Below is a small trained network, with its code and all its weights. Each question gives an input and a target symbol and asks what happens when units are switched off, that is, made to give their printed mean instead of their output.

import numpy as np


def w(rows, s, z=0):
    codes = np.array(rows[::2]) - 128.0
    scale = np.full(codes.shape[1], s)
    scale[-1] = z or s
    return codes * scale


def f(y):
    return y / 2 * (1 + np.tanh(0.7978845608 * (y + 0.044715 * y**3)))


def softmax(a):
    e = np.exp(a - a.max(-1, keepdims=True))
    return e / e.sum(-1, keepdims=True)


def log_softmax(a):
    a = a - a.max(-1, keepdims=True)
    return a - np.log(np.exp(a).sum(-1, keepdims=True))


def net(x, mask):
    ids = ['ΓΔΩαβεζηθμξπστφψ'.index(c) for c in x.split()]
    T = len(ids)
    res = E[ids] + P[:T]
    r = res
    for j in range(3):
        rows = slice(4 * j, 4 * j + 4)
        q, k, v = (r @ M[0][rows].T for M in (Q, K, V))
        z = softmax(np.where(np.tri(T) > 0, q @ k.T / 4**0.5, -1e9)) @ v
        o = O[0][rows]
        res = res + np.where(mask[j], z, o[:, -1]) @ o[:, :-1]
    y = f(res @ A[0][:, :-1].T + A[0][:, -1])
    res = res + np.where(mask[3:11], y, B[0][:, -1]) @ B[0][:, :-1]
    return log_softmax(res[-1] @ U[:, :-1].T + U[:, -1])


Q, K, V, O, A, B = {}, {}, {}, {}, {}, {}
E = w([
[2,127,129],'Γ',
[85,168,88],'Δ',
[113,152,130],'Ω',
[138,180,108],'α',
[161,135,145],'β',
[139,128,153],'ε',
[134,183,109],'ζ',
[109,143,137],'η',
[107,126,156],'θ',
[62,116,164],'μ',
[120,139,144],'ξ',
[141,153,132],'π',
[94,148,132],'σ',
[158,173,123],'τ',
[98,152,121],'φ',
[149,34,89],'ψ',
],0.011)
P = w([
[42,170,148],'0',
[153,154,25],'1',
[32,174,176],'2',
[154,163,2],'3',
[29,151,212],'4',
[154,153,3],'5',
[26,163,187],'6',
],0.0052)
Q[0] = w([
[86,157,147],'head 0',
[109,172,167],'head 0',
[167,142,150],'head 0',
[170,138,141],'head 0',
[155,124,6],'head 1',
[186,73,92],'head 1',
[60,128,224],'head 1',
[89,138,112],'head 1',
[126,149,148],'head 2',
[122,128,118],'head 2',
[145,75,127],'head 2',
[118,198,155],'head 2',
],0.021)
K[0] = w([
[82,157,92],'head 0',
[89,176,122],'head 0',
[145,145,170],'head 0',
[153,139,161],'head 0',
[129,251,77],'head 1',
[139,131,35],'head 1',
[155,34,225],'head 1',
[144,154,177],'head 1',
[136,137,179],'head 2',
[134,108,115],'head 2',
[109,166,70],'head 2',
[141,115,224],'head 2',
],0.018)
V[0] = w([
[140,144,79],'head 0',
[128,135,54],'head 0',
[152,124,192],'head 0',
[157,133,166],'head 0',
[161,77,101],'head 1',
[55,171,168],'head 1',
[85,123,142],'head 1',
[121,107,124],'head 1',
[108,128,52],'head 2',
[160,127,248],'head 2',
[137,134,135],'head 2',
[123,139,71],'head 2',
],0.014)
O[0] = w([
[103,146,58,140],'head 0',
[77,118,30,159],'head 0',
[187,158,188,68],'head 0',
[170,165,148,77],'head 0',
[98,126,33,48],'head 1',
[144,40,241,254],'head 1',
[117,52,154,180],'head 1',
[113,92,107,122],'head 1',
[121,48,51,160],'head 2',
[137,255,254,76],'head 2',
[119,151,145,120],'head 2',
[110,85,76,146],'head 2',
],0.011,0.0056)
A[0] = w([
[216,149,92,138],'neuron 0',
[254,107,98,69],'neuron 1',
[138,150,80,103],'neuron 2',
[149,142,147,172],'neuron 3',
[202,107,99,229],'neuron 4',
[102,168,130,254],'neuron 5',
[87,181,154,46],'neuron 6',
[67,156,147,108],'neuron 7',
],0.018,0.0035)
B[0] = w([
[86,159,251,149],'neuron 0',
[11,174,112,161],'neuron 1',
[172,127,85,236],'neuron 2',
[60,148,109,158],'neuron 3',
[147,195,184,255],'neuron 4',
[175,115,67,152],'neuron 5',
[173,199,134,153],'neuron 6',
[147,183,73,241],'neuron 7',
],0.029,0.003)
U = w([
[144,86,121,205],'Γ',
[127,37,183,128],'Δ',
[48,165,197,2],'Ω',
[156,102,156,200],'α',
[204,189,128,103],'β',
[80,127,127,204],'ε',
[2,65,69,112],'ζ',
[151,95,109,168],'η',
[221,184,133,64],'θ',
[120,160,138,169],'μ',
[152,110,34,49],'ξ',
[142,193,171,18],'π',
[148,133,133,174],'σ',
[143,101,142,242],'τ',
[146,120,131,216],'φ',
[34,163,76,30],'ψ',
],0.007,0.003)

Each question gives the input, a string of symbols that net reads in full, and the target symbol t.
The units are the heads (4 rows each of Q, K, V and O) and the neurons (one row each of A and B). Each row of codes is followed by its name. A weight is (code - 128) times the scale printed after its matrix; where a second scale follows, it is the last column's (O, A, B and U).
mask holds one flag per unit, heads first, then neurons. A switched-off unit (its flag False) gives its mean, the last column of its rows in O or B, instead of its output. The means were averaged over made-up inputs and are rounded, as every weight is.
A unit's drop is (log p(t) with every unit on - log p(t) with that unit switched off) / (log p(t) with every unit on - log p(t) with every unit switched off).
The circuit of an input: a set's keep is (log p(t) with only the set's units on - log p(t) with every unit switched off) / (log p(t) with every unit on - log p(t) with every unit switched off). Starting from all 11 units, units are removed one at a time, each time the one whose removal leaves the highest keep (on an exact tie, the one counted first), for as long as the keep stays at least 0.8.
circuit, biggest first: the units of the circuit, biggest drop first
k most important neurons: the k neurons with the biggest drops, biggest first
which heads matter: for each layer, one digit per head in row order, 1 if its drop is at least 0.15 and else 0, layers parted by /
drop of u: that unit's drop, to one decimal
input σ Γ σ σ Γ Ω Γ, target Δ: circuit, biggest first -> head 1
input ψ Γ Δ Δ ψ β, target Ω: circuit, biggest first -> neuron 4; neuron 1; head 2
input Δ Δ ζ, target ζ: circuit, biggest first -> head 0; neuron 4
input β ε μ ε ε ζ, target θ: 3 most important neurons -> neuron 5; neuron 6; neuron 2
input Γ Ω ε Δ β φ Γ, target β: which heads matter -> 001
input β α ζ, target β: circuit, biggest first -> head 2; neuron 6; neuron 7
input σ α π ζ φ β, target Ω: which heads matter -> 000
input σ β ε ψ, target ψ: which heads matter -> 001
input β ξ Δ Γ Δ ψ Δ, target ζ: which heads matter -> 101
input β ψ Ω Γ ψ π π, target ξ: which heads matter -> 010
input σ ε μ Δ, target ξ: 2 most important neurons -> neuron 2; neuron 5
input τ φ ψ σ Ω, target ξ: which heads matter -> 010
input π Δ σ ε β Δ ζ, target β: 2 most important neurons -> neuron 6; neuron 7
input Γ Δ β ζ ψ Ω σ, target ξ: which heads matter -> 010
input ε π η α, target β: which heads matter -> 011
input Δ Ω ξ Δ, target ξ: which heads matter -> 110
input μ σ ε ζ, target θ: which heads matter -> 011
input τ Γ η ψ ψ ζ φ, target ξ: which heads matter -> 010
input ψ Δ ε ζ β φ σ, target β: which heads matter -> 001
input Γ τ τ, target Δ: most important neuron -> neuron 7
input τ Δ η Δ Δ θ Δ, target ζ: drop of head 2 -> 0.0
input Γ ψ Δ, target Δ: drop of head 0 -> 0.0
input Δ μ α θ ψ Δ Ω, target ξ: drop of neuron 2 -> 0.1
